Every row comes from one small tree of marks. The marks that hang from a mark follow it in brackets, in alphabetical order. Every link used is in the known rows. Which tree was each row made from?
Each row is shifted at random along 4 fixed directions that mean nothing.
Known rows
L[V[C[J] Q] Y[W]]: [-12.5  23.3  -4.6 -12.6  -1.4   3.0  -8.5   4.6  10.8   1.4  -5.0   4.1
  -4.3   9.7   4.0   5.8   0.7 -19.0  -5.7  23.2  14.7 -10.9   3.1  13.5
   9.7   1.9  11.6  18.1  -3.8   0.0 -11.7  -1.7 -16.4  -4.7  -4.3  -2.6
 -16.3   3.2   1.5  -5.4  -1.7  10.7]
J[L W[C]]: [-19.1 -19.1 -18.6 -16.0  26.6   1.7 -25.9 -11.8  -3.8 -11.1  -6.1  16.3
 -11.7   3.3 -11.6   4.4   2.6  -3.1  10.2 -16.3 -19.4 -34.6  -0.3  -6.9
  -1.8  -5.8 -10.9  -5.6   8.0  32.6 -37.8  -0.6  13.5   5.3 -27.9  11.8
   8.7  -2.6  -1.1 -12.0 -23.0 -10.5]
Q[S[L] V W[C]]: [ 36.3 -13.8  26.1   9.5 -10.2   9.4  15.1  -2.0 -12.5  40.2  31.1 -13.4
  24.0  -6.5  17.5 -17.1 -15.7  15.2 -12.4  -2.6  -7.0  59.3 -10.7 -57.7
 -16.5   7.4 -13.7 -42.5  -6.1 -23.7  38.3  10.0  27.0   7.5  21.8 -12.7
   0.3   4.6  17.9  49.6  19.0 -13.1]
J[L[V[Q Y]]]: [ -1.2  -7.6   0.7  24.8 -12.4   2.5 -32.6  23.4  -1.4   8.1 -22.1  -3.8
   7.1  -7.1  -3.3 -11.0   0.4  37.3  15.7 -17.5 -13.4   8.5   1.0   3.1
  -4.8  -7.4   2.1  -1.5  -1.7 -13.9   0.1  -5.6  -6.7   6.3   5.6  14.4
 -29.6  -5.9  -7.9 -38.1   5.4 -15.3]
Y[J Q[V] S[C] W[L]]: [  7.2 -20.8  -0.6  -9.8   3.8  47.9  52.0 -58.0 -25.0  30.3  -6.3  14.8
  24.7  15.8  15.2   1.5  36.4 -43.4  20.0  -5.2 -36.6  34.0 -20.4  -6.6
 -11.7   0.6  -4.2 -34.2  46.4  28.6 -21.6 -23.9  21.9  35.3 -11.3 -15.7
  31.6  18.9 -34.2   3.1 -25.7 -32.5]
W[C[Y[S]] L]: [  6.8 -24.8  -9.9   0.1  14.6  18.3  33.3 -25.0  -5.4   4.3   1.8  19.4
 -11.5 -10.8  -8.6  -6.9  23.2  -3.1  24.9   0.7 -26.9   5.9   4.5 -30.6
 -13.3  -4.6  -9.5  -7.1  29.3  -1.8   0.3 -10.4  34.6   6.3 -11.3   0.0
   2.7  13.8   0.5 -15.0 -11.9  -9.6]
L[V[C Y] W]: [-11.4  25.3 -44.7   4.2  28.6  35.2   1.5 -55.3 -11.7  18.8 -32.4  28.4
   2.8 -15.2 -15.5 -15.0  53.5 -31.9  61.7   9.3 -17.1 -19.3   2.3  -4.9
 -18.5 -25.0 -21.0  33.1  45.6  30.0 -39.4 -44.2   7.5  32.4 -35.9 -12.1
  -8.3  47.4   7.7 -28.4  -7.3  25.8]
J[L[V Y] W[C[Q]]]: [ 34.6 -30.3 -18.0  42.8  -5.1   4.6   4.7 -38.5  -0.8  30.9 -18.4 -16.1
 -20.2 -28.2  -9.0 -31.8 -11.6  72.0  28.6  10.3 -14.1  19.8   5.1 -19.5
 -18.1   5.2 -10.7  -2.6  -2.5 -23.8  20.5 -28.2  41.7  -1.1  10.9  -2.4
   1.3  11.6  27.6   5.9   0.4  23.6]
C[J W[L] Y[Q S[V]]]: [-17.1 -18.6 -21.5   7.4  18.8   8.1  38.6 -45.0   9.3 -37.1 -13.0  13.2
 -31.2  -7.8 -18.0  -4.2  20.8 -28.2  19.8   7.1 -18.4 -21.0   6.4  26.4
   7.3  -8.2   3.0  26.5  11.3  18.5 -17.4 -20.3  24.5  -2.5 -12.9  -3.4
  32.1  12.3   3.1 -26.1 -19.2  42.9]
S[C[Q] L V[Y[J]]]: [  3.1   4.4  29.0  -1.4 -10.9   7.2 -58.6  23.7   5.9  -5.0   3.7  -4.4
  19.2  12.1  21.5  -5.0  -6.2 -33.3  -6.9 -24.9  10.0  23.9  -2.2  31.7
   0.0  -1.4  16.0 -20.2  -3.5 -12.2  -1.2  16.6 -10.9   4.9  13.5   4.7
  16.9 -10.2 -23.2  -7.0   7.2 -29.3]
C[J Q[V] W[L] Y[S]]: [-36.7  -9.0 -30.8  -7.3  31.4   2.8  52.5 -33.5   1.7 -48.5   2.7  17.0
 -38.8  -4.7 -24.1   7.3  23.7 -11.6  -0.2  12.1 -13.2 -37.8   4.9  15.1
  13.8  -6.7   3.3  37.3   7.3  16.0 -25.2  -9.2  11.0 -18.6 -25.0  -8.8
  21.3   6.8  17.1 -13.2 -17.4  54.2]
Y[S[C[J W] L]]: [-18.0  54.6  -5.3 -48.1   0.1 -14.4 -32.5   0.6  44.1 -37.1   6.7  -5.2
  -0.5   0.9  -5.0  22.4   1.7 -40.5 -35.5  28.0  33.7 -21.6   6.6  25.6
   4.2   0.5  -4.2  34.4  -7.5  -5.8   7.8  21.2 -53.1 -25.9  -7.0 -12.9
 -17.1  10.9  -3.0  39.7  11.0  23.6]
S[L[W] Q]: [  6.7  12.4   5.5  -1.9 -11.7 -15.9 -14.1   0.1   4.7  -0.9 -11.8   1.8
  15.7  -2.8  -4.1  16.1  -3.8   9.6   2.7 -13.6  13.2  -4.6  -6.1  24.5
  -8.4  -1.5  -8.2   6.7   5.9   8.8  -8.0  -7.6 -26.3  14.3   1.1  -1.5
 -12.4   1.6 -17.3  -7.6   9.8 -12.9]
L[W[C[J]]]: [  5.5  12.3  -1.8 -27.8  16.8  -4.9  -8.3  -7.0   6.6  13.6  19.5  13.5
   5.3   8.9  -6.0   7.7  -5.5 -18.1  -7.8   2.6  12.4  -7.9  -2.2  22.1
  -2.0   3.5  -2.7  -0.4 -10.4  21.2  -9.4   5.2  14.0   8.6 -12.3  -5.9
  -5.4   7.8  -1.3  16.8 -11.8  -8.6]
Y[J W[C L[V[Q[S]]]]]: [ 25.3   9.1 -12.3  -9.3  -0.9  15.2  37.4 -33.9   8.9  30.4   2.0 -15.3
  15.0  -1.9   1.4  11.7  17.8  -4.8   6.7  22.0  -7.3  16.8  -2.5 -17.4
  -8.7   7.4 -10.2  10.6  12.7 -21.9  10.1  -9.9  -5.5 -12.8  -7.4 -14.2
 -15.7  17.1   0.4  27.2 -12.7  -5.6]
W[C[Q] L[Y]]: [ 10.1 -31.2  -0.3   6.1   1.2  -5.8  15.5   0.2   3.4   4.0  -1.9  10.2
  -9.6  -3.9   0.4  11.5  -4.8  25.1   7.1  -1.9  -1.2  -7.5   3.2  -4.2
   0.4   4.2   5.1  -0.6   5.9 -16.9  -5.6   1.9  11.5 -10.0  -3.6   1.4
 -12.0 -11.8   0.4 -20.4  -2.6 -19.9]
V[C Q[W] Y]: [ -8.5 -10.7  -8.7  38.2  -6.4 -14.8 -10.5   8.3  -2.6 -16.9  -8.6  -9.1
 -26.1 -11.7  -2.5 -17.7 -24.4 -13.5  27.6 -10.5  -1.2 -24.6  21.5 -17.7
  22.1  -6.5   5.7  15.7 -11.2 -25.9  31.0   2.3  14.6 -30.0   5.3  15.0
   9.7 -15.0  26.7 -22.5  -8.3  15.8]
W[C[Q[V] Y[J]] L]: [ -2.7  -2.3  18.8 -31.6 -12.6 -13.7   9.4  58.2  15.2  -4.0  36.5 -15.2
  10.2  25.8  22.0  15.4 -19.9  25.4 -53.9   6.0  14.7   7.0  -0.1  24.6
   8.1  12.4  17.3  -7.4 -23.2 -21.4  19.0  40.5 -21.9 -31.5  10.8   2.2
  -5.4 -28.6   4.0  20.8  13.0 -14.7]
J[L[Y[S]]]: [-16.8 -18.3 -11.9  22.1  20.1   5.5 -17.3  -5.6 -11.6 -11.2 -41.2  17.7
 -31.8 -10.2 -25.5  14.4   6.4  41.0  26.5 -26.6 -25.1 -27.4   3.2 -28.7
   4.6  -1.5   4.4  -5.8  21.4  24.8 -44.6  -8.2  12.3  23.0 -19.8  23.0
  -4.0  -5.2 -24.2 -58.2 -15.3 -26.5]
J[L[V] W]: [  5.5   2.8   5.1  14.0  -7.3 -12.3 -49.5  28.3  11.1   4.1 -14.8 -18.9
  -0.6  -4.2  -5.8  -6.9 -34.7  76.7 -16.2 -19.6  -4.2   5.1  -1.5  13.4
   2.2  10.3   3.4 -20.9 -30.3   4.3   6.7  11.5   3.5   9.1  12.3  23.4
 -12.2 -13.0   5.7  -1.3  13.2  -3.0]
W[L[Y[S]]]: [  9.2   1.8  14.8 -15.2 -11.5  -6.4   3.0  36.1   8.8  10.0  -4.6   7.8
  19.9   2.4   2.2  22.1   6.4  47.2 -21.1  11.5   9.4   8.1  -8.0  -2.0
  -6.8   7.1   3.1 -11.8   0.9  -4.9  -0.3  13.8 -23.6   9.9   7.8   5.1
 -47.0  -5.7 -20.5  -6.7  22.3 -40.9]
Y[J Q[W] S[C L]]: [-30.3   9.1   4.8 -45.7   2.8   0.6 -10.0   0.7  -1.7 -25.1   0.4  17.8
   8.1  27.2   5.1  42.2  16.6 -60.5 -19.6   1.6  -0.1 -23.2 -12.7  22.5
   3.6   0.2   1.1   1.0  24.4  37.9 -40.1  11.0 -42.0   9.0 -20.1  -3.8
   3.2  -5.9 -40.6  -2.0 -14.8 -29.7]
S[C L[W] Q[V]]: [ -6.7  24.8  22.0 -13.8 -21.4  -6.3 -27.9  24.5   3.1   0.9   0.4  -7.5
  26.6  12.7  20.0  12.3  -8.2  -6.9 -25.1 -20.7  18.4   5.0  -9.1  18.2
  -3.6   2.4   3.2 -14.7   7.8  -0.5  -4.4  12.7 -42.1   9.4   7.5  -4.7
   4.7 -10.8 -15.0   9.8  22.7 -13.6]
W[C[Q Y]]: [-11.0 -10.3 -15.4 -13.1  14.7  -3.3  16.8  -9.8 -12.6 -25.0  14.1  23.3
 -31.6  -3.5 -13.0  -3.0  10.5 -16.6  10.3   5.1  -0.8 -10.3   8.7 -17.2
  -2.2  -6.2  -3.1  27.2   7.0   1.5  -5.9  -5.3  17.0 -15.0 -13.8  -1.9
   8.0   3.4   7.9 -15.2 -12.6  17.8]
S[L Q V[W[C] Y[J]]]: [-10.3   7.4  29.3 -14.0 -21.5 -18.3 -43.2  51.6  16.7 -16.0   7.2 -22.2
  21.3  26.2  30.8  14.1 -15.0 -44.0 -25.6  -5.7  10.6 -19.4   2.2  35.9
  13.2   2.6  13.6 -10.3   3.0 -19.6 -11.3  31.4 -39.3 -18.4  12.2  17.6
  19.3 -27.8  -9.6 -10.6  10.2 -32.7]
Q[V W[C[J Y]]]: [-13.6  58.2 -37.0 -29.6  18.4 -11.4  12.1   3.2  30.4 -16.3  21.8 -19.2
 -18.7   2.5  -5.2   1.2   2.5   1.7 -26.4  50.0  28.9 -31.3  19.0  16.3
  -0.6  -6.5 -11.4  69.6 -21.1  -5.8  18.6  18.9 -33.9 -48.2 -16.8 -22.3
  -0.5  12.1  39.0  48.2  11.5  71.5]
V[C Q[S[L] W] Y]: [-50.8 -13.5  26.4 -42.3   0.8 -17.8 -21.4  70.1 -14.7 -42.4  25.7  30.4
  13.6  26.5  14.8  37.6   6.4 -68.7 -31.9  -8.9   6.9 -41.7  -8.5 -20.0
  20.3 -10.0   8.4  -8.0   4.6   7.8 -36.0  34.1 -48.1 -12.6 -12.0  13.7
 -30.7 -32.2  -9.0 -22.9   2.8 -37.0]
C[J[L[V Y] W]]: [  3.1 -20.7 -11.2  43.9  28.3   7.3 -31.0 -17.8   0.1  14.2 -31.0  -0.2
 -27.9 -12.0 -21.1 -13.5 -21.3  63.1  25.1 -24.3 -22.2 -13.5   3.5  21.1
   3.4   4.5   9.2 -16.2 -15.1  28.2 -33.0 -13.8  47.0  29.6  -7.7  17.6
  13.6  -2.7   3.6 -33.6 -16.2   6.7]
S[L[V[C[Y[J]]]]]: [-16.3  32.3  -6.8 -20.3  13.0  19.1 -38.6   6.9  17.9   0.7  -8.6   6.5
   4.9   8.0   0.6   5.0  13.5 -21.4   5.8  -1.7  -1.9  -0.4   4.0  21.1
  -7.4  -7.5   1.9   9.2  14.2  18.8 -24.7   1.8 -19.6  17.3 -16.3   0.9
  -6.1  15.3 -12.5 -11.8   2.6   0.3]
S[C L[Y[J]] Q[V W]]: [-12.9  26.3  23.9   0.9 -17.9 -19.0 -31.5  50.9  13.1  -5.7  -3.0 -29.2
   7.5  23.5  28.1  26.4 -29.5  16.3 -42.2  -8.2  29.3 -19.2   0.9  33.1
  13.4  11.9  20.4  -6.1  -9.2  -6.1  -6.6  36.0 -55.7 -13.6  10.9   3.9
  15.1 -35.6 -11.4   7.0  21.1 -11.3]
C[W Y[Q[V]]]: [-16.5  -3.6  -9.1  16.3  -7.2 -13.0  27.1  12.7  -1.9 -31.3  -4.4  -8.8
 -33.6  -2.4  -0.2  -8.5 -21.6  34.1  -9.3   6.4   3.5 -12.2  10.6  -2.3
  17.2   1.4   8.7  26.9 -14.5  -2.1  17.9   5.2   1.0 -22.7  10.1  10.4
  23.9 -12.7  25.5 -12.8  12.0  43.8]
J[L[V Y[S W]]]: [-11.6 -15.2   8.4  25.5   0.2   6.8 -15.4  19.1  -8.5  -1.2 -39.6   0.9
 -21.5   1.6  -1.7  17.2 -14.3  75.5  -4.9 -17.0 -23.4 -15.4  -6.0 -19.2
  12.0  14.0  16.0 -31.0  14.2  15.3 -36.1   6.6   5.3  24.7   1.5  36.4
  -3.4 -17.4 -11.0 -48.9   4.3 -26.5]
J[L[Y[S[Q V]]] W[C]]: [ -7.6  -3.5   3.8 -15.1 -17.3 -20.4 -19.2  18.2   2.7 -20.3 -10.3 -12.4
  -6.7   4.0   2.9   5.5   5.7  13.5 -22.7  12.4   5.3 -18.0  -0.3 -13.1
  -6.0   2.3  -1.9   1.9   7.6  -9.0 -12.6   4.6 -30.1 -14.6   5.1   5.4
   0.3 -11.4  -8.3   1.9   9.6  -3.0]
Q[S[V[Y]] W[L]]: [ 10.7  43.6 -14.4 -11.0  -3.4 -11.0   1.4  23.3  26.9  -4.4   1.0 -21.0
  24.7 -10.2   2.5  10.3  18.8  21.2 -16.9  33.2  27.2 -11.0   5.4   3.4
  -8.0  -9.9 -16.1  45.0 -15.7 -26.2  22.2  15.7 -54.4 -30.5   1.0 -12.5
 -39.2   9.7  20.2  31.1  35.1  29.7]

Write each row's tree
[-13.4  32.5 -13.6 -15.9   8.3  -1.1 -38.1  17.1   8.0  -4.7  -7.4  -7.3
   1.6   9.2   0.9  -3.5   0.2  -9.2  -1.6  12.2   5.2 -19.3   7.9  21.5
   6.4  -4.2   3.3  18.2  -8.1   9.7  -9.8   6.8 -18.4  -4.5  -8.4   7.8
  -5.6   5.7   6.0   2.0   1.9   6.8] -> L[V[C Y[J[W]]]]
[ 30.9  -2.8   7.9  18.3 -20.7   7.6  47.5 -35.5 -35.8  29.6  12.6  -5.1
  19.1 -10.9  -0.8 -31.3  16.8   6.0   8.6   5.8  -9.9  64.6 -14.7 -36.9
 -24.6   0.1 -18.4 -20.1   8.0  -4.2  35.8 -28.0  28.6  23.2  21.9 -23.9
   7.0  21.8  -4.5  31.0   8.5   8.8] -> Y[S[Q[V W]]]
[  4.0  35.5  -9.4 -20.7 -21.1  -3.2  18.7   6.9   3.9  -6.5 -17.7 -14.8
   4.7  11.3   4.2  20.9  12.4  16.9 -15.5  43.7   4.6   2.4  -2.4  13.4
   1.1   3.9  -0.3  38.2   9.7  -5.4   4.1   0.1 -48.9 -12.0   6.5   1.2
 -23.5  10.3 -16.3   2.0  11.3  -2.9] -> L[V[Y[J Q S W]]]
[ 33.0  -2.9  10.7  -9.2 -22.8 -11.4  13.5  22.3  19.1  32.0  22.4  -8.7
  24.8   0.2   4.5  -9.8 -18.2  45.0 -21.9  20.5  23.1  31.6  -5.8  45.8
 -18.3   3.3  -6.4  -2.3 -36.3  -0.6  44.8  -0.7  -2.4   4.6  25.8  -9.6
 -32.4   3.6   1.2  31.7  14.5   5.6] -> C[J[L[W]] Y[Q]]
[  2.6  27.6  -3.9  -2.0  13.4   3.3  -7.3  -2.3  15.0  15.1  -3.9  -6.2
  -2.1  -7.1  -5.5  11.1  -5.2   3.5  -1.6   6.9  14.0  -7.6   5.4 -19.1
   3.0  -0.5   0.5  12.2  -3.2  -3.8  -8.3   3.8 -16.3   2.1  -8.4 -12.3
 -11.3  11.2   9.5  19.0  11.3  10.4] -> Q[S[L[W Y]] V[C[J]]]
[ -0.1  -3.5 -23.6   6.7  16.2  14.0  49.8 -36.2  -6.6   9.0 -13.5  -6.3
  -1.4   0.0 -14.2  17.1  16.6 -13.6  24.1  -2.7 -25.3  -9.6  -1.6 -11.7
   9.2  -0.4  -5.5  16.1  15.7  12.9 -21.7 -15.5   2.9   1.7 -21.0  -6.7
  15.7   7.5  -8.2  -7.0 -22.6  -1.5] -> Y[J Q[S V[W[L]]]]
[ 25.9  11.5  -7.8  38.1  14.4  22.6  -2.2 -54.6 -16.6  17.8  -5.1  -4.6
 -12.1 -26.7 -10.6 -34.3   7.6 -21.8  37.7 -18.5  -5.3  33.8   5.9 -48.1
 -10.1  -2.7 -11.3  -8.4   1.6  -3.1  21.6 -20.5  49.4  15.4   1.9 -11.3
  37.0  24.2  13.5  19.4  -6.2  32.9] -> Q[S[C V] W]
[ 22.2 -20.9   1.9  60.9  -3.1  29.3  13.0 -51.4 -27.1  28.5 -13.3  -5.2
   8.7 -19.4  15.0 -43.4  10.2 -22.1  54.3 -25.5 -24.9  35.1   0.8 -19.0
 -19.7 -15.3 -13.3 -19.9  31.0 -13.1  15.6 -30.7  38.6  21.9   9.8 -16.1
  44.8  14.6   8.4  -8.6  -0.2  13.4] -> S[C L Q[V[Y] W]]
[ -8.2   6.1 -15.3 -19.7  14.5 -12.1  -5.1   4.9  12.2   2.5  -3.4  16.0
   1.6   3.0 -16.3  25.3   8.2  30.3 -11.0  12.3  22.9 -33.4  -7.0  46.8
  -4.5  -1.9  -1.3  24.3 -13.1  27.8 -33.5  -5.2 -23.5   6.4 -17.7  -7.5
 -34.5   1.5  -9.9  -5.0  -3.9   3.8] -> C[J[L[W Y]] Q]
[ 12.8   1.7   4.2   5.7  -7.5 -18.2  18.9   6.9 -14.9   0.9  18.4  -2.0
  -1.1 -10.1 -12.7   0.3  -7.4   6.7  -5.5   4.2  13.6  15.4  -1.4 -36.2
   1.5   4.3  -7.6   8.0 -24.4 -12.5  31.8   0.6   3.9 -12.2  10.2  -4.7
 -21.3  -2.8   7.5  20.9   0.9   5.5] -> V[Q[S W]]
[ 16.5  -7.9  -6.9  -2.9   3.7  23.7  18.8 -21.7  -7.8  28.2  14.7  -3.0
  33.1   3.3  16.2 -22.6  23.5 -11.8   9.1   9.7  -3.5  24.6  -8.2  25.7
 -17.1  -7.2  -8.1  -7.3   2.7  -4.0  12.4 -11.6   9.1   1.1   1.1 -22.4
  11.0  13.7   4.7  31.5  -1.9   0.6] -> S[C[Q[V[Y[J[W[L]]]]]]]
[-17.1  19.3 -19.7 -40.8   4.8  -4.1  -1.2 -15.3  19.8 -29.6  17.5   9.9
  -5.3  -5.6 -15.7  -6.3  24.6 -61.4   0.0  40.8  10.5 -12.2   8.5   5.3
  -9.3 -14.2 -15.7  42.6   0.6  -3.4  13.6 -11.3 -23.5 -24.1 -10.4 -20.7
 -16.3  24.7   6.9  31.9  -7.8  31.7] -> V[C[J[W] Y[S[L]]] Q]
[ 27.7  40.8 -14.0  21.0 -30.9  -3.5  13.3 -17.6  31.4  19.0  -9.7 -47.4
  17.5 -18.7   9.3 -18.7  -6.2   8.9   6.7  13.8  17.2  16.4  14.6   5.8
  -6.0   1.2 -12.2  24.1  -2.2 -53.4  60.1  -5.3 -26.9 -31.8  17.0 -19.2
   6.7   9.1  21.8  39.5  22.2  37.5] -> S[C Q[V[W[L]]]]
[-39.1  38.5 -29.6 -50.7  34.2 -25.0   5.8  -1.8  -5.9 -59.2  17.4  10.6
 -31.6   7.8 -34.9  30.6  12.0 -22.7 -32.4  17.0  17.1 -42.8   2.0  -3.1
  18.3  -3.8  -1.9  64.5 -25.7  24.1 -37.6   9.3 -36.8 -31.8 -32.5 -15.2
  -4.5   1.3   2.2  22.8 -12.4  43.7] -> C[J[W] Q[S V]]
[-24.0   2.6 -20.8  -3.1  15.0  -3.7  -9.1 -12.4  24.7 -26.3 -15.8   6.1
 -14.6  -6.0  -7.2   9.0  -5.5 -19.9  12.6 -11.5  -1.3 -43.8  12.7   7.8
  19.1  -5.2   0.8  13.9   3.7   6.3  -9.8   4.6  -1.4 -13.9 -20.6   9.5
   4.2  -2.0  15.3 -16.3  -8.4  17.4] -> V[C[W[L]]]
[ 22.0 -10.0  -9.5  20.0  11.1  18.0  40.2 -36.0 -29.8  20.5  -0.7   6.2
   1.1  -9.4  -8.3  -9.7  22.0 -20.7  39.7   6.7 -11.6  17.5  -0.6 -33.6
  -4.6  -5.4  -9.4  11.1  10.2  -2.1   6.7 -24.7  25.1   4.0  -2.5  -4.7
   3.5  18.4  -6.3  -3.3 -24.7 -12.4] -> V[Q[S] Y[J W]]
[-38.5   0.6   9.6 -15.5  10.3 -12.7 -15.8  14.3 -24.5 -36.3   4.9  25.5
 -11.5  20.5   2.0  21.3   0.6 -53.2 -10.8 -32.9   5.4 -36.7  -4.7  11.2
  15.0  -1.7  10.1  -8.5   9.0  36.3 -42.2  11.1  -9.8   9.5 -17.2   8.5
  24.5 -24.8 -20.8 -29.9 -15.6  -7.6] -> S[C Q[W]]
[ 15.1   6.1   0.0  -7.7   2.0 -11.7  -1.9  32.0  23.2   7.9  13.6 -16.0
  12.6   4.9   3.6   0.6 -18.6  51.2 -21.4  12.1  16.1  -4.2   3.8  46.7
  -1.4   8.0   1.7   1.1 -34.0   3.6  25.5  18.7  -4.7 -11.0  10.1   8.1
  -8.2  -8.2  10.3  24.3   9.2  -0.8] -> C[Y[J[W[L]]]]
[-52.3 -17.8 -14.3  -9.3  19.2   2.5  11.9   4.1 -32.6 -41.4 -12.9  39.3
 -17.2   8.4 -17.0  17.1  38.2 -59.5  25.6  -3.4 -26.0 -55.4  -2.7 -18.9
  18.0 -13.3   1.6  15.3  37.2  27.0 -56.8 -10.9  -3.5   4.6 -29.1  20.4
   1.6  -5.5 -13.2 -64.4 -26.6 -22.5] -> V[Q W Y[S]]
[ 12.9 -18.2  15.7  -3.2   7.9  -3.0   8.8  -9.5  -5.5  12.1  16.1  20.0
  -1.9  -6.8  -7.5   9.9  -5.8 -20.3   3.5  -2.7  11.5   8.9  -5.6 -13.5
   0.3   3.2   4.0 -13.5  -5.6  -0.1  -7.9  -7.8  17.8  14.8   1.4 -11.2
 -14.8   4.7  -2.1   7.2  -5.4 -11.4] -> V[C[J Q[S[L[W Y]]]]]
[-45.6 -10.7  22.0 -39.3  -8.7 -20.5 -23.3  49.4  -5.7 -38.6  23.4  25.2
   2.9  24.9  10.8  14.4 -11.7 -56.3 -33.5 -13.1  15.3 -26.0  -5.8   1.6
  26.1   1.8  16.9 -17.7 -12.6  14.6 -13.5  24.1 -14.9  -8.7  -1.7  17.5
  -9.6 -28.0  -4.3 -15.3  -4.1 -19.2] -> V[C[W] Q]
[-40.1  12.6   2.2 -26.8 -16.9 -17.0 -23.3  25.1  11.6 -42.6 -17.1   1.1
  -6.0   8.5   4.9  16.0  17.7 -27.8 -26.1   7.9  15.6 -37.3   0.3  -5.0
   8.0  -5.4   6.1   9.9  15.7   2.6 -28.0   6.3 -52.7 -11.4  -4.2   6.3
  -7.1 -10.3 -11.9 -16.4  12.7  12.3] -> J[L[Y[S[Q V[C[W]]]]]]
